Below are the code and all the weights of a small trained network. Each question names an input and a class and asks about switching units off, where a switched-off unit gives its printed mean instead of its output.

import numpy as np


def w(rows, s, z=0):
    codes = np.array(rows[::2]) - 128.0
    scale = np.full(codes.shape[1], s)
    scale[-1] = z or s
    return codes * scale


def f(y):
    return y / 2 * (1 + np.tanh(0.7978845608 * (y + 0.044715 * y**3)))


def log_softmax(a):
    a = a - a.max(-1, keepdims=True)
    return a - np.log(np.exp(a).sum(-1, keepdims=True))


def net(x, mask):
    res = np.array(x, float).reshape(1, 7) / 4 @ E
    y = f(res @ A[0][:, :-1].T + A[0][:, -1])
    res = res + np.where(mask, y, B[0][:, -1]) @ B[0][:, :-1]
    return log_softmax(res[-1] @ U[:, :-1].T + U[:, -1])


A, B = {}, {}
E = w([
[49,183,216,228,140,83,178],'x0',
[7,42,218,144,91,204,87],'x1',
[91,234,132,162,28,124,47],'x2',
[61,179,73,102,236,137,78],'x3',
[171,99,171,227,191,22,89],'x4',
[129,254,194,149,143,179,167],'x5',
[185,88,162,143,162,211,25],'x6',
],0.0076)
A[0] = w([
[150,150,94,187,35,118,2,164],'N0',
[96,80,138,182,43,172,137,156],'N1',
[96,126,46,44,145,166,87,133],'N2',
[161,84,124,136,211,133,99,240],'N3',
[88,200,104,208,121,68,158,250],'N4',
[65,62,149,121,89,193,103,117],'N5',
[60,190,152,173,118,99,148,174],'N6',
[106,69,189,159,67,203,159,216],'N7',
[77,225,156,197,180,80,166,131],'N8',
[104,80,119,126,139,164,32,177],'N9',
[81,74,140,129,109,160,121,10],'N10',
[149,111,180,146,198,213,106,189],'N11',
[142,53,30,110,167,34,98,227],'N12',
[57,48,182,124,18,194,159,147],'N13',
[79,238,175,177,104,69,135,137],'N14',
[107,174,45,20,103,184,137,184],'N15',
[119,182,64,82,100,209,209,184],'N16',
],0.0087,0.0022)
B[0] = w([
[138,204,128,146,19,148,85,229],'N0',
[137,175,177,110,126,55,111,203],'N1',
[41,144,55,81,145,175,163,199],'N2',
[132,2,97,182,193,136,105,193],'N3',
[105,125,138,169,95,157,224,238],'N4',
[34,168,187,96,142,106,47,214],'N5',
[78,209,182,179,154,142,150,212],'N6',
[140,116,224,85,170,55,68,227],'N7',
[142,135,184,212,165,131,208,242],'N8',
[67,119,107,161,116,172,33,199],'N9',
[88,120,134,114,116,110,111,167],'N10',
[158,103,122,136,251,150,61,190],'N11',
[76,58,50,147,58,76,163,240],'N12',
[84,159,202,60,139,63,103,254],'N13',
[137,244,186,209,119,186,184,248],'N14',
[142,235,39,49,159,145,163,221],'N15',
[216,211,104,54,220,95,190,212],'N16',
],0.0073,0.0096)
U = w([
[126,30,64,166,87,15,179,62],'0',
[201,52,131,175,218,175,67,252],'1',
[137,148,203,249,144,164,201,120],'2',
[209,172,122,153,1,162,79,169],'3',
[223,22,171,64,109,129,173,135],'4',
[164,176,63,39,175,157,175,118],'5',
[34,101,60,122,136,221,68,83],'6',
[82,129,215,88,132,82,56,109],'7',
],0.0087,0.0027)

Each question gives the input, the list of numbers given to net, and the class t.
The units are the neurons (one row each of A and B). Each row of codes is followed by its name. A weight is (code - 128) times the scale printed after its matrix; where a second scale follows, it is the last column's (A, B and U).
mask holds one flag per neuron, in row order. A switched-off neuron (its flag False) gives its mean, the last column of its row in B, instead of its output. The means were averaged over made-up inputs and are rounded, as every weight is.
A unit's drop is (log p(t) with every unit on - log p(t) with that unit switched off) / (log p(t) with every unit on - log p(t) with every unit switched off).
The circuit of an input: a set's keep is (log p(t) with only the set's units on - log p(t) with every unit switched off) / (log p(t) with every unit on - log p(t) with every unit switched off). Starting from the 12 units with the biggest drops (on a tie, the unit counted first), units are removed one at a time, each time the one whose removal leaves the highest keep (on an exact tie, the one counted first), for as long as the keep stays at least 0.8.
circuit, biggest first: the units of the circuit, biggest drop first
k most important neurons: the k neurons with the biggest drops, biggest first
drop when u is switched off: that unit's drop, to one decimal
input [-8,-8,4,3,6,0,4], class 0: 3 most important neurons : [N12, N3, N14]
input [-2,3,-3,-6,7,-1,4], class 1: circuit, biggest first : [N3, N11]
input [-6,2,7,1,2,-6,1], class 6: 3 most important neurons : [N2, N9, N14]
input [0,-5,-4,8,1,2,5], class 1: circuit, biggest first : [N3]
input [0,-2,-8,-8,4,5,-2], class 4: circuit, biggest first : [N14, N6]
input [5,-1,8,8,-8,-3,-2], class 5: 2 most important neurons : [N15, N16]
input [-2,2,-4,7,2,-7,8], class 6: 3 most important neurons : [N2, N9, N12]
input [-3,-1,3,-5,1,-5,1], class 3: 2 most important neurons : [N0, N3]
input [4,-5,-1,0,-5,5,5], class 5: drop when N16 is switched off : 0.6
input [-1,-8,-5,-6,3,-2,7], class 0: drop when N12 is switched off : 0.9
input [4,-7,-7,-6,-3,2,5], class 1: drop when N15 is switched off : 0.1
input [-6,2,2,-7,2,-5,4], class 7: drop when N7 is switched off : 0.1
